Here is a tiny trained network, its code and every weight. The questions are about switching its units off for an input and a class, where a switched-off unit gives its printed mean instead of its output.

import numpy as np


def w(rows, s, z=0):
    codes = np.array(rows[::2]) - 128.0
    scale = np.full(codes.shape[1], s)
    scale[-1] = z or s
    return codes * scale


def norm(h):
    return h / np.sqrt((h * h).mean(-1, keepdims=True) + 1e-5)


def f(y):
    return y / 2 * (1 + np.tanh(0.7978845608 * (y + 0.044715 * y**3)))


def log_softmax(a):
    a = a - a.max(-1, keepdims=True)
    return a - np.log(np.exp(a).sum(-1, keepdims=True))


def net(x, mask):
    res = np.array(x, float).reshape(1, 8) / 4 @ E
    u = 0
    for l in range(4):
        y = f(norm(res) @ A[l][:, :-1].T + A[l][:, -1])
        res = res + np.where(mask[u : u + 5], y, B[l][:, -1]) @ B[l][:, :-1]
        u += 5
    return log_softmax(norm(res)[-1] @ U[:, :-1].T + U[:, -1])


A, B = {}, {}
E = w([
[139,134,130,131,139,132,129,120,113,134,138,118],'x0',
[156,163,25,124,112,50,178,158,73,102,78,87],'x1',
[128,125,125,126,124,124,123,125,128,124,137,129],'x2',
[164,21,124,145,188,114,116,82,180,84,89,120],'x3',
[124,143,134,137,141,113,124,131,135,131,125,135],'x4',
[180,155,115,38,151,135,117,85,255,178,144,109],'x5',
[134,123,127,125,130,124,128,123,116,143,129,136],'x6',
[130,135,129,130,130,128,126,125,127,126,127,128],'x7',
],0.01)
A[0] = w([
[137,176,104,51,136,148,131,182,174,175,174,114,84],'0.n0',
[105,139,142,159,111,159,121,165,86,97,138,179,139],'0.n1',
[160,184,52,37,143,78,162,158,152,130,130,87,3],'0.n2',
[160,190,2,94,96,53,163,184,89,105,107,83,104],'0.n3',
[85,200,103,136,80,145,142,133,127,169,165,142,222],'0.n4',
],0.0082,0.0066)
B[0] = w([
[229,239,159,57,80,168,81,123,149,127,72,250,180],'0.n0',
[1,75,63,101,200,136,107,151,123,184,145,46,188],'0.n1',
[86,233,31,158,33,151,143,29,232,218,85,45,169],'0.n2',
[155,140,252,91,139,47,243,11,82,126,5,111,254],'0.n3',
[90,193,134,27,138,163,93,199,36,116,89,135,229],'0.n4',
],0.0068,0.0093)
A[1] = w([
[143,115,137,246,79,112,165,60,101,129,126,174,109],'1.n0',
[124,184,103,103,102,196,38,245,105,186,190,150,97],'1.n1',
[141,134,1,157,107,18,219,56,132,152,71,56,36],'1.n2',
[212,184,153,44,55,126,112,86,217,152,163,211,157],'1.n3',
[204,133,64,160,107,44,161,211,59,54,109,138,4],'1.n4',
],0.0081,0.0048)
B[1] = w([
[79,93,121,147,172,201,106,138,129,35,147,174,149],'1.n0',
[157,218,65,180,66,163,154,143,150,87,218,247,198],'1.n1',
[126,108,63,153,141,225,104,255,178,163,222,116,232],'1.n2',
[189,213,157,85,151,119,154,98,120,92,76,166,255],'1.n3',
[122,86,178,109,174,96,253,146,155,104,196,53,150],'1.n4',
],0.0094,0.0092)
A[2] = w([
[100,227,211,125,33,134,195,188,22,180,164,164,254],'2.n0',
[73,46,194,175,100,87,58,99,89,105,92,159,6],'2.n1',
[207,122,188,79,179,37,154,95,147,120,53,109,129],'2.n2',
[83,179,48,90,106,195,20,147,63,50,142,254,159],'2.n3',
[98,153,97,117,184,155,205,137,143,153,72,32,182],'2.n4',
],0.007,0.0037)
B[2] = w([
[65,57,215,76,83,78,76,175,102,116,144,45,246],'2.n0',
[218,249,59,168,62,195,65,66,59,39,172,135,141],'2.n1',
[32,68,146,157,147,127,155,94,131,169,236,103,173],'2.n2',
[175,30,76,254,156,179,76,114,220,176,204,82,195],'2.n3',
[140,90,141,123,110,88,36,164,71,91,187,230,188],'2.n4',
],0.0083,0.013)
A[3] = w([
[169,173,132,222,128,210,49,60,114,92,97,128,2],'3.n0',
[205,136,10,95,148,110,157,134,180,157,107,153,50],'3.n1',
[222,132,55,121,192,114,132,86,229,140,90,154,70],'3.n2',
[133,53,125,229,190,130,194,161,82,78,100,188,94],'3.n3',
[170,149,206,99,167,115,181,40,141,209,1,35,153],'3.n4',
],0.009,0.0057)
B[3] = w([
[130,120,79,90,59,96,29,57,29,83,20,226,213],'3.n0',
[57,152,124,247,67,107,36,244,54,164,174,75,188],'3.n1',
[57,2,223,144,131,187,132,198,15,147,201,82,251],'3.n2',
[228,233,78,134,192,115,153,103,223,131,64,143,250],'3.n3',
[91,76,6,173,172,80,209,44,193,125,91,145,253],'3.n4',
],0.0097,0.0052)
U = w([
[34,45,82,232,69,199,47,242,134,224,239,50,212],'0',
[187,117,40,190,126,151,25,49,90,34,42,215,76],'1',
[54,60,233,70,124,39,162,228,11,49,55,32,189],'2',
[218,138,25,212,246,91,227,219,191,46,64,107,55],'3',
[235,233,239,56,76,223,53,130,210,107,180,219,1],'4',
[66,38,162,140,215,176,204,37,205,162,187,170,144],'5',
[97,253,75,37,33,62,219,62,164,231,34,80,145],'6',
],0.014,0.0051)

Each question gives the input, the list of numbers given to net, and the class t.
The units are the neurons (one row each of A and B). Each row of codes is followed by its name. A weight is (code - 128) times the scale printed after its matrix; where a second scale follows, it is the last column's (A, B and U).
mask holds one flag per neuron, layer by layer. A switched-off neuron (its flag False) gives its mean, the last column of its row in B, instead of its output. The means were averaged over made-up inputs and are rounded, as every weight is.
A unit's drop is (log p(t) with every unit on - log p(t) with that unit switched off) / (log p(t) with every unit on - log p(t) with every unit switched off).
The circuit of an input: a set's keep is (log p(t) with only the set's units on - log p(t) with every unit switched off) / (log p(t) with every unit on - log p(t) with every unit switched off). Starting from the 12 units with the biggest drops (on a tie, the unit counted first), units are removed one at a time, each time the one whose removal leaves the highest keep (on an exact tie, the one counted first), for as long as the keep stays at least 0.8.
circuit, biggest first: the units of the circuit, biggest drop first
k most important neurons: the k neurons with the biggest drops, biggest first
k most important neurons of layer l: the k neurons of layer l with the biggest drops, biggest first
drop of u: that unit's drop, to one decimal
input [-1,1,8,-3,-5,6,7,-7], class 6: most important neuron of layer 1	[1.n2]
input [-8,-6,0,1,7,1,3,8], class 5: 2 most important neurons	[0.n4 1.n2]
input [1,2,7,2,-5,-7,-2,-6], class 3: 3 most important neurons	[0.n4 3.n3 2.n0]
input [7,-8,8,8,1,0,2,0], class 1: circuit, biggest first	[3.n0 2.n0]
input [-7,-8,4,-3,-7,1,6,-6], class 4: 2 most important neurons	[0.n3 1.n3]
input [8,7,6,1,-7,7,3,-5], class 0: 3 most important neurons	[1.n2 3.n1 0.n2]
input [-2,1,-8,6,-4,0,5,4], class 3: 2 most important neurons of layer 2	[2.n3 2.n0]
input [3,8,-5,1,0,7,-7,-7], class 0: 4 most important neurons	[1.n2 3.n1 0.n2 3.n2]
input [5,-1,2,3,1,1,-3,-6], class 5: 4 most important neurons	[0.n2 1.n2 2.n0 0.n4]
input [5,-4,-5,2,-5,-7,4,2], class 1: 2 most important neurons	[0.n4 2.n1]
input [4,7,-5,1,1,5,1,-6], class 0: 2 most important neurons	[1.n2 0.n2]
input [8,1,2,8,-3,-7,3,2], class 3: 2 most important neurons	[1.n4 3.n3]
input [3,1,6,-8,-6,-2,-8,2], class 2: 3 most important neurons	[0.n3 1.n2 2.n0]
input [-6,0,-7,-2,6,-8,8,7], class 0: circuit, biggest first	[2.n3]
input [-8,-4,4,2,-2,-2,-2,0], class 1: 3 most important neurons	[1.n2 0.n4 2.n1]
input [-2,8,8,2,3,-2,5,-7], class 3: 4 most important neurons	[0.n3 1.n2 3.n3 0.n4]
input [0,7,0,-7,-2,0,-8,8], class 2: 2 most important neurons	[2.n0 0.n3]
input [-6,-3,7,2,-6,7,0,3], class 5: 2 most important neurons of layer 1	[1.n3 1.n2]
input [-1,-3,3,2,4,1,8,6], class 5: 2 most important neurons of layer 1	[1.n2 1.n1]
input [0,8,-5,3,1,-7,6,-8], class 3: circuit, biggest first	[3.n3]
input [-5,3,8,1,7,6,-1,-6], class 0: 2 most important neurons of layer 3	[3.n1 3.n2]
input [8,4,7,-7,-3,0,-5,2], class 2: 2 most important neurons of layer 2	[2.n0 2.n4]
input [4,-7,8,1,2,-1,-2,2], class 1: 2 most important neurons of layer 0	[0.n4 0.n0]
input [0,7,-7,1,-4,2,-7,-5], class 0: 2 most important neurons of layer 2	[2.n0 2.n4]
input [5,0,-3,-3,3,1,3,-8], class 4: 2 most important neurons of layer 0	[0.n4 0.n0]
input [7,8,5,7,0,-6,-6,1], class 3: drop of 1.n2	0.0
